(in the rows, 128 means zero)
Each row of numbers stands for one element and depends on some of the facts below. Use the named rows to name the rest.

There are 2 kinds of fact about the elements: τ, ρ.
dedrebim {ρ=brurir}
plite {ρ=trosko}
flubriskis {τ=bradrul, stedre, ρ=geka}
pledas {τ=groke, klebedrok, tugral, ρ=lefek}
skeder {τ=granegem, gikes}
voza {ρ=suren}
drumazis {τ=nota}
malom {ρ=flubriskis}
vetir {ρ=plite}
geka {ρ=vuvemal}
plolodu {ρ=pudra}
bogrus {τ=klebedrok, zurem, bubrir, ρ=ratris}
dreflimis {τ=tratrefis, trofa, mugra, fluskos, bubrir, vaske}
grarolal {τ=trebrik, ρ=steludrir}
zaven {τ=mefal, gadrimuk}
flonil {τ=tretru}
skadi {τ=fogrir, gadrimuk}
skogidran {τ=skotaskis, stute, ρ=busku}
klifu {ρ=mafik}
ratris {ρ=tutun}
pluflo {τ=sedis}
lunu {ρ=bifla}
leki {τ=groke, motok, klebedrok, klifu, koflor, brogras}
toplal {ρ=stedre}
kligrom {τ=fogrir, logran, mabrun, tretru}
deguk {ρ=miteza}
makluka {ρ=fastek}
lefek {τ=lumem, mekla, koflor, sagor}
luski {ρ=pledas}
klotrak {τ=rovidel, tretru, skifir, ρ=klifu}
skezus {τ=kubil, rovidel, dabredes}
gadrimuk {ρ=bogrus}
kitor {τ=sekol, zurok, neski, mabrun, lunu, briple}
laravel {ρ=makluka}
nota {ρ=flonil}
dabredes {ρ=leki}
trosko {ρ=fluskos}
patur {τ=lumem, famok, toplal, ρ=sedis}
miteza {ρ=fogrir}
tugri {τ=trofa, drates, ρ=skadi}
tadrir {ρ=brokom}
liska {ρ=skogidran}
mefal {ρ=safli}
sedis {ρ=liska}
dronik {τ=trosko}
gikes {ρ=tugri}
skeflo {τ=voza}
gretal {τ=sekol, neski, gifluskan, drates, ρ=malom}
sagrum {τ=rovidel, sekol, tadrir, tretru, vaske}
mamaskam {ρ=legrur}
pluper {τ=deguk}
meze {ρ=luski}
rubor {τ=granegem, bubrir, gadrimuk}
safli {ρ=klotrak}
papo {τ=ratris, lamatam, koflor, ρ=stufi}
suren {τ=grustori}
zugrutri {ρ=skotaskis}
vuvemal {τ=makluka, skiti, koflor}
stufi {ρ=kabin}
tutun {τ=trozom, skiti, stute, ρ=grugrun}
kogril {ρ=logran}
tretru {ρ=zugrutri}
gifluskan {ρ=zolada}
skatukun {τ=grustori}
brogras {ρ=zaven}
legrur {ρ=patur}
mafik {τ=bradrul, miteza, grustori}
fuzo {τ=trebrik, fastek, gikes}
granegem {ρ=zekim}
fifun {τ=logran, ρ=vetir}
viklo {τ=makluka, kubil}
lovam {τ=skemople, klebedrok, mefal, luski, vetir}
drates {ρ=motok}
bifla {τ=lumem, ρ=stute}
lali {τ=kubil}
torasi {τ=trebrik}
rufum {τ=budir, logran, steludrir}
fluskos {ρ=drates}
fastek {ρ=lunu}
sofe {τ=makluka, mebas}
ploskem {τ=stute}
mimok {τ=brurir, fastek, sagor, mebas}
flafla {ρ=tretru}
zekim {ρ=groke}
guma {τ=koflor}
pudra {τ=skotaskis, koflor, toplal}
trabem {τ=kogril, tadrir, mabrun, sedis}
busku {τ=miteza, drebrin, ρ=radrim}
mekla {ρ=laravel}
klofak {τ=lamatam}
statrestil {τ=zugrutri, zekim, ρ=koflor}
motok {ρ=dabredes}
zolada {τ=legrur, gikes, vaske, mostem, ρ=mebas}

Known rows:
[116 129 176 136 125 136 139 138 135 113 117 144 109 126 151 129 137 126
 114 122 132 114 147 124 117 124 129 138 130 128 125 119 116 136 119]: klotrak
[129 128 125 124 127 131 126 126 128 130 132 132 130 134 125 128 125 130
 127 128 131 127 121 121 129 131 125 125 128 125 128 131 130 128 125]: kluskerun
[129 145 133 148 134 129 121 135 116 132 117 117 136 122 134 132 119 123
 129 129 134 122 132 136 126 135 126 135 122 122 129 122 121 130 127]: pledas
[ 83  64  41  92 120  85 186  90 133 112 169  89 129 112 128  88 158  88
 133 135 111 207 174 156 162 128 129 137 186 134  40 128 118  92 142]: fluskos
[114 145 130 127 107 119 120 130 105 139 125 143 115 136 124 157 127 128
 119 118 120 135 117 122 135 138 124 127 107 126 109 133 132 123 113]: steludrir
[126 136 142 143 130 129 129 132 124 128 121 125 128 123 138 130 127 126
 131 130 130 121 135 132 124 127 128 135 126 128 131 123 125 128 127]: tugri
[132 126 128 118 136 131 127 126 127 122 132 126 127 136 120 134 120 129
 116 129 131 130 118 129 126 135 127 129 127 125 127 123 126 129 124]: lumem
[126 125 136 121 125 130 128 126 131 125 132 138 124 133 133 126 129 130
 126 125 130 126 127 120 127 130 124 126 130 125 127 131 125 128 124]: sekol
[123 129 154 133 127 127 131 130 128 122 121 128 120 124 145 132 133 127
 127 127 127 124 136 134 121 130 129 135 128 129 131 122 123 128 126]: rufum
[141 111 126 122 149 141 135 122 148 122 140 126 143 133 130 101 122 131
 136 137 143 115 129 118 119 126 123 124 150 124 145 129 126 133 137]: plolodu
[130 132 121 127 128 128 123 126 124 132 133 130 134 132 129 126 123 127
 131 127 131 127 123 122 130 134 121 125 125 123 127 133 127 127 126]: zurem
[143 113 129 124 152 143 136 122 148 121 140 126 144 135 130  99 118 131
 137 141 146 111 129 117 118 126 122 124 152 123 147 128 125 134 138]: flafla
[131 131 123 131 128 129 132 125 133 137 139 135 128 134 122 139 125 125
 128 125 129 130 121 122 127 132 126 131 134 133 135 136 131 124 125]: bradrul
[126 134 134 131 127 132 128 128 122 135 131 136 129 138 124 134 118 131
 125 128 136 120 120 117 127 132 122 126 124 124 126 130 129 127 121]: geka
[139 117 138 139 150 140 140 127 148 118 130 116 140 124 138 102 125 129
 137 140 141 113 140 130 116 120 129 132 149 128 150 120 124 133 139]: statrestil
[132 124 126 123 126 125 124 123 125 134 126 128 133 136 115 129 122 134
 125 141 128 126 125 119 128 127 128 122 128 130 125 132 135 128 129]: skiti
[128 126 128 122 126 129 127 125 128 130 134 133 129 134 127 128 124 130
 127 127 131 127 122 121 129 131 124 125 128 125 127 131 128 127 125]: zurok

Name these rows:
No name comes twice in this set of rows, the named rows included.
[252 100 120  65 105 140 105 153 164  44 146 141 187 124 106 134 205 148
 150 155  91 110 117 158 132  83 105  64  89 131 232 154  85 106 121] -> mamaskam
[129 143 130 146 132 125 121 133 119 133 119 116 137 118 137 127 125 121
 134 127 131 124 135 136 128 134 123 133 123 122 132 126 121 128 129] -> lovam
[113 148 136 129 106 117 115 131 102 140 124 143 116 133 134 155 126 125
 120 115 122 132 119 122 135 142 119 128 104 122 108 135 125 122 110] -> fogrir
[121 150 140 131 125 121 112 141 100 123 106 118 113 133 104 171 118 125
  92 129 121 137 119 146 130 136 141 142 100 130 107 108 128 130 113] -> lefek
[126 113 120 144 159 160 161 129 146  99 137 125 126 124 151 102 119 149
 171 130 144 105 125 144 114 100 143 128 140 125 151  89 144 120 139] -> grarolal
[116 119 148 161 151 118 146 136  98 200 136 144 127 140 112 133  94 151
  95  93 196  62 114  95  93 142 113 118 111 132  94 102 117  80 124] -> laravel
[184 112 130  76 129 123  45 131  82 142  85  99  78  90 164 119 144 139
 160 152  47 137 116 132 111 101 176  90 110 179 212 173 138 142 177] -> skogidran
[107 189 177 177 140 171 141 125 132  70 110 133 140 166 137 157  82 113
 131 186 136 126 134 119 133 137 120 175 146 101 138 110 146 181  96] -> bifla
[128 130 105 143 121 141 129 148 135 133 120 146 133 120  98 105 133 130
 120 131 131 116 140 104 137 101 129 120 134 135 117 140 127 146 129] -> kubil
[122 139 128 148 133 132 131 132 120 127 122 122 131 118 144 125 124 130
 146 126 131 120 132 139 127 124 129 131 122 123 132 117 129 124 129] -> skeder
[117 124 170 130 122 131 137 136 136 111 119 140 109 122 155 124 143 125
 119 119 127 121 148 129 119 122 130 136 131 129 127 122 116 133 123] -> sagrum
[136 142 131 161 133 130 147 128 145 146 139 130 120 126 123 165 130 109
 124 119 123 138 127 138 119 126 137 150 146 154 156 138 132 117 126] -> skatukun

The same elements again, as new rows of numbers:
Known rows:
[151 111 117 158 142 228  85 137  49 148  82  88  86  86 109 171 145  88
  85 114 120 189  87  89 112 115 158 113 101 131 121  75 166 119 152 115
 117  95  49 135 112 126]: bogrus
[127 134 124 122 133 135 140 125 128 123 116 133 124 133 145 113 115 122
 132 122 130 123 138 145 111 123 128 131 150 124 124 131 115 137 147 142
 118 122 133 126 129 121]: drebrin
[116 125 140 128 124 122 133 114 132 148 124 136 111 125 138 135 119 128
 131 137 131 106 149 122 121 137 145 138 150 121 116 126 140 110 129 151
 124 129 139 133 125 123]: skeder
[135 125 130 135 126 132 114 134 122 135 121 126 140 125 129 137 133 123
 133 135 128 130 121 130 135 133 112 128 123 124 127 122 146 128 126 102
 130 123 127 128 128 131]: statrestil
[143 127 139 129 124 128  98 135 122 134 119 117 130 138 121 142 139 124
 126 144 126 132 118 112 145 133 116 123 117 134 142 117 137 122 125  98
 125 119 123 130 122 130]: tugri
[144 122 117 132 124 175 105 136 107 118 117 111 112 108 115 148 146 107
 116 128 119 172  89 118 126 114 143 127 118 137 125 113 133 130 126 115
 127 123  72 128 120 127]: gadrimuk
[116 125 128 131 142 123 148 121 123 142 130 126 124 125 126 116 118 138
 121 116 136 111 150 130 117 132 138 126 123 121 126 123 135 126 139 149
 129 135 151 127 130 122]: guma
[137 123 136 136 115 124 116 129 118 128 129 131 130 121 133 146 137 123
 140 138 126 123 116 118 143 131 123 133 126 121 125 120 145 121 114 109
 127 134 128 135 123 129]: grarolal
[117 132 129 120 131 133 144 124 143 129 134 137 118 128 128 128 120 137
 121 126 126 135 138 138 114 125 150 132 143 132 119 139 113 124 131 147
 134 125 110 129 128 134]: fogrir
[120 129 132 127 134 129 139 119 129 142 123 134 126 130 138 125 114 133
 128 124 131 118 148 134 115 135 134 131 140 120 120 127 131 124 137 143
 125 125 140 133 129 125]: skeflo
[142 155 137 149 112  99 106  92 130 133  76 138 140 123 134 158 164 151
 140 123 118 125 107 115 120 127 105 154  83 167 131 119 167 139 156  97
 149 130 191 130 179 133]: patur
[133 131 152 135 131 106 114 141 131 145 130 107 138 137 105 148 124 120
 130 149 122  93 113 120 157 137  96 135 129 139 134 122 142 148 127  82
 127 120  97 137 126 137]: gretal
[142 135 129 134 119 126 112 127 125 120 114 128 138 125 130 138 144 124
 134 130 123 138 108 125 133 126 110 135 115 140 129 126 139 135 128 102
 133 124 131 127 140 130]: mamaskam
[140 128 130 132 121 134 114 137 119 122 127 120 137 128 126 135 140 119
 136 131 126 141 104 127 141 125 114 126 118 129 132 122 134 134 123 101
 131 128 122 127 125 131]: stufi
[142 148 138 137 100 107 101 107 139 111  97 135 124 128 134 154 160 130
 135 137 115 132  90 107 134 120 116 150 111 160 131 131 135 133 134 105
 135 128 152 128 156 131]: legrur
[144 111 121 123 114 134 116 145 143 109 146 112 136 123 124 113 156 109
 139 133 128 169 121 152 144 118 131 123 111 140 135 121 128 108 126  98
 150 137 118 112 119 130]: mefal
[142 127 124 131 122 134 113 140 121 115 129 124 137 126 128 133 138 122
 139 133 125 144 103 135 138 120 115 129 119 131 131 125 133 137 122  97
 130 132 116 126 126 131]: zekim

Name these rows:
No name comes twice in this set of rows, the named rows included.
[117 131 134 129 135 127 143 122 132 141 125 137 122 133 129 132 114 139
 122 126 129 125 147 131 116 136 138 131 137 127 123 129 127 121 133 142
 130 117 126 135 128 133] -> pluflo
[124 131 134 114 125 118 135 120 142 120 135 135 104 139 128 125 121 127
 118 134 127 121 130 118 123 123 149 132 143 134 129 135 105 120 129 154
 118 125 128 128 119 128] -> vaske
[117 124 143 125 129 126 127 112 139 154 124 131 117 125 132 134 122 131
 125 134 131 111 154 126 115 136 143 137 146 123 117 127 139 111 132 151
 128 126 133 129 130 121] -> rubor
[122 128 134 124 124 119 137 116 133 126 134 137 108 133 133 127 119 129
 127 133 128 113 134 123 124 127 146 136 149 127 126 132 119 119 126 155
 119 131 138 132 121 123] -> mostem
[120 135 129 119 133 126 148 125 144 120 135 139 114 137 124 128 118 141
 122 127 125 139 131 134 116 129 146 128 136 138 129 135 106 128 130 143
 130 120 113 135 125 136] -> mabrun
[122 126  66  85 147 144 189 110 167  88 120  88 200 100 128 116 144  88
 139 169 115 118 124 127 188 154 135  83 119 194  78 107 142 127  54 146
  70 152  96 100 163 109] -> motok
[141 125 128 128 114 132 109 131 130 117 137 123 127 123 124 136 144 116
 134 141 122 139 102 124 145 122 128 134 125 134 132 127 130 128 113 111
 129 139 112 126 123 125] -> granegem
[142 169 136 137 101 100 105  93 154 107  69 145 133 131 133 162 168 153
 133 123 107 149  86 115 113 117 113 160  92 184 131 144 135 146 154  99
 150 117 173 130 184 142] -> sedis
[127 116 132 130 130 128 138 131 128 132 110 128 127 135 158 102 119 113
 146 118 137 134 168 159 114 130 121 125 145 118 124 117 131 105 156 122
 129 109 156 124 117 126] -> mafik
[121 133 168 147 134  85 134 158 141 161 153  81 158 122  94 137 106  84
 146 157 120   8  98 159 180 120  41 177 168 136 106 134 148 212 133  52
 115 146  56 133 140 128] -> flubriskis
[130 101 127 109 122 151  18 189 177 155 163 165 149 129 115 141 127 181
 151 119 186 183  60 147 154 116 112  87 119  67 146 183 134 151 154  62
 112 161 179 137  79 131] -> plite
[146 114 111 167 146 215 108 143  34 138  82  91  89  92 113 163 133  98
  93  96 123 182  86  90 113 117 145 110  91 121 122  73 161 125 151 115
 113  91  69 140 110 139] -> tutun
[156 114  98 169 149 241 106 144  17 120  87  85  73  83 106 165 140  88
  89  94 116 208  58  89 109 105 168 107  82 134 128  61 154 135 152 117
 111  97  36 139 102 132] -> ratris
[110 126 117 121 148 129 159 107 140 151 114 113 146 115 130 120 123 124
 120 132 130 100 174 128 127 145 141 119 133 141 108 115 149 117 125 166
 119 131 139 119 148 117] -> leki

The same elements again, as new rows of numbers:
Some rows with their names:
[106 142 144 143 147 120 127 135 129 118 144 135 143 144 146 128 121 151
 151 132 122  96 142 119 135 126 129 130 113 117 142 137 137 143 102 130
 133 123 128 126 140 132 136 123 117 146 114 149]: torasi
[128 118 112  66 110 112  84 153 198 116  96 119 137 126 129 106 124 137
 141 124 136 114 167 145  97 143 130  90 139 121 200 106 124 202 102  31
 123 117 155 150  97 106 154 127 128 107 107  98]: dabredes
[148 116 106  59 107 104  78 165 224 106  90 114 142 117 133  94 134 149
 142 114 127 121 177 151 102 148 136  91 144 126 225 108 112 226 102   7
 111 114 179 147  91 108 154 120 135 104 111  82]: motok
[121 132 121 122 149 123 122 143 114 116 130 135 141 135 128 128 120 120
 147 130 126 123 137 132 139 129 146 123 123 109 137 131 136 151 111 151
 139 138 142 136 133 128 124 114 126 137 130 134]: groke
[117 101 137  84 159  86 108 133  86 122 150 127 116 163 123 166 207  66
 183  44 136 108 194  93 126 166 178  79 148 116 122 123 115 135 145 126
 101  84 124  75 118 100 179  92  95 138 149 139]: zekim
[124 136 121 125 151 118 125 144 117 108 134 136 143 133 130 119 125 126
 150 127 121 126 140 133 145 130 149 128 127 108 140 136 133 151 112 153
 141 137 149 132 133 131 121 110 126 137 129 134]: trozom
[126 111 114 126 117 137 100 125 137 140 125 130 122 133 120 138 154  91
 140 106 117  93 129 141 119 132 130 107 110 137 116 142 133 131 128 140
 120 138 117 147 126 107 167 113 125 124 112 138]: tretru
[123 120 122 134 123 130 113 124 145 126 138 132 126 129 134 127 153 112
 147 103 113  93 138 132 128 131 134 115 111 133 129 144 128 132 123 129
 121 128 127 136 133 113 156 110 119 132 105 142]: flafla
[119 127 161 178  98 188 102 150 134 153  97 123 142  79 137  36 211  77
 118  93  91  79  77  66 136  67  59 153 214 119 113 148 154  84 157  77
 172 121 122 112  95  59 162 107  73 177  97 106]: flubriskis
[104 139 143 141 146 124 126 133 127 123 141 134 141 144 144 134 118 148
 150 135 127  94 142 119 131 126 128 126 110 118 140 134 141 143 101 130
 133 124 125 129 140 130 137 125 117 147 115 147]: rubor
[120 123 125 131 130 129 116 127 143 125 135 134 131 129 135 130 145 119
 148 108 119  98 141 131 128 129 135 116 109 127 133 140 130 136 119 129
 124 126 129 135 135 117 146 110 119 135 107 140]: plolodu
[ 91 101  42 150 150 228 150 193 157  65 151 180 175  85 156 200 158  88
 161 114 103 141  91 136  62 126 131 110  93 150  87  82 101 193 100 115
  97 124 113 152 108 110 141  56 124 136 102 180]: voza
[131 123 113 120 131 124 113 134 136 120 129 134 133 128 124 125 145 109
 145 107 116 115 139 143 134 131 142 121 116 124 132 143 127 145 124 142
 131 136 140 136 129 119 141 105 127 127 117 133]: brogras
[118 129 136 145  93  75 122 116 178 109 153 143 130 127 127 137 144 145
 153  86 120 129 162 132  91 125 120 128 103 146 108 131 137 120 139 151
 137 100 159 101 140 151 104 101 119 137  65 158]: bifla
[124 135 128 142 125 116 118 127 158 114 147 133 134 132 142 112 159 135
 151 101 101  90 143 136 136 132 131 131 113 134 134 155 122 136 124 124
 127 125 136 124 135 123 155 105 120 134  98 147]: papo
[ 95  65  84 114 122 160  89  84 110  66 164 131 160 100 150 181 167  98
 134 125 136 111 143 107 188 110 194 108 116 161  73 110  95 115 164  92
  85  90 132 167 157  83 110 126  75 145  99  99]: deguk
[133 116 109 126 119 129 105 128 140 127 129 131 124 128 121 124 160  93
 143 100 110 102 131 144 129 135 138 113 118 135 119 147 127 133 132 145
 124 140 130 143 126 110 160 106 128 123 112 137]: luski

Name these rows:
No name comes twice in this set of rows, the named rows included.
[111 131 143 151 115 144 101 136 137 144 128 137 138 133 133 121 162 112
 136 108 111  74 122 114 113 115  92 135 134 130 119 140 141 131 130 108
 133 123 112 120 117  97 175 120 110 147  98 136] -> gretal
[213  93 141 191 158 197 180 149 175 188 127 146  58  55 149 166 171  79
 163  17  99 127 150  86 100 130 134  79  46  69 252 131 110 165  78 160
  11 138 186 132 167 108 162  69 160 176 145 122] -> trosko
[106 119 128 130 144 126 141 126 128 108 139 131 128 151 144 129 107 129
 141 128 119  99 142 129 148 135 156 104 141 114 129 135 146 151  94 152
 132 124 127 162 130 131 154 119 117 156 122 147] -> grugrun
[132 120 113 124 113 105 112 128 151 116 132 137 130 123 118 128 150 110
 147  95 117 127 147 145 118 131 139 119 114 132 119 139 130 135 136 152
 135 126 151 127 129 128 127 100 127 126  99 138] -> mekla
[ 71 121  69 170 168 222 166 195 151  57 167 180 185  97 177 195 137 129
 168 137 105 128  95 114  68 122 122 123  94 142  98  76 108 193  81 106
 101 112 107 143 118 124 132  69 115 154 100 194] -> skeflo
[133 126 112 123 132 120 115 136 138 115 131 135 134 126 125 119 148 111
 147 104 112 117 141 145 138 133 145 125 119 123 133 146 124 144 126 144
 132 136 146 133 130 121 140 103 126 128 115 134] -> toplal
[121 106 123 126  66  56 111 111 180 118 137 147 119 118  97 167 136 115
 146  75 142 167 168 142  55 123 121 108  97 153  83 108 151 112 157 181
 145  97 170 101 134 157  74  98 125 126  55 151] -> fastek
[119 140 142 161 112 162  94 160 112 143 115 143 149 112 125  87 193  80
 125 101  99  89  96  94 116  98  69 160 193 111 106 135 145 131 155 105
 158 130 126 104  93  70 177 115 100 162 104 113] -> geka
[156 100 117  77 111 123  71 162 214 138  87 114 144 117 130 141 128 147
 136 110 133 109 172 143 102 141 127  87 106 141 216 107 116 223  99  23
  81 114 164 149 104 111 161 125 138 119 129  81] -> drates
[121 130 128 147 123 123 115 125 152 121 146 131 129 134 139 116 160 126
 149 104 101  84 135 132 133 132 127 126 114 138 125 154 126 130 124 129
 123 128 126 131 133 118 164 110 120 135 100 149] -> pledas
[116 127 133 140 122 126 111 124 151 131 141 132 131 137 139 131 148 129
 148 108 113  81 140 131 124 129 122 120 103 138 129 147 131 132 118 120
 121 123 119 130 135 117 163 115 118 135 100 148] -> zolada
[109  92 115 131 102 117 153  94 184  95 148 122  97 175 153 114 124 116
 121  92  81  52 143 161 163 161 173  78 174 145  94 167 150 154  91 162
 121 115 110 209 111 129 237 107 115 169  95 167] -> bogrus
[104 115 157 101 163  80 117 129  97 119 165 128 122 171 141 161 204  98
 188  50 132  89 199  81 129 163 166  89 142 118 129 127 116 131 136 108
  97  70 118  63 126 108 185  97  88 149 137 151] -> statrestil
[ 72  86 112 135 145 153 107  89  99  56 180 133 173 114 172 179 139 144
 141 153 143 102 146  83 196 105 186 122 118 149  85 102 103 119 142  83
  91  79 129 155 168  99  95 140  66 165 101 112] -> pluper
[121 134 123 126 140 103 126 140 124 106 136 139 140 131 125 129 121 128
 150 122 127 140 147 132 131 128 145 127 123 112 130 129 138 146 119 162
 145 130 157 125 135 140 103 110 125 138 117 137] -> stute

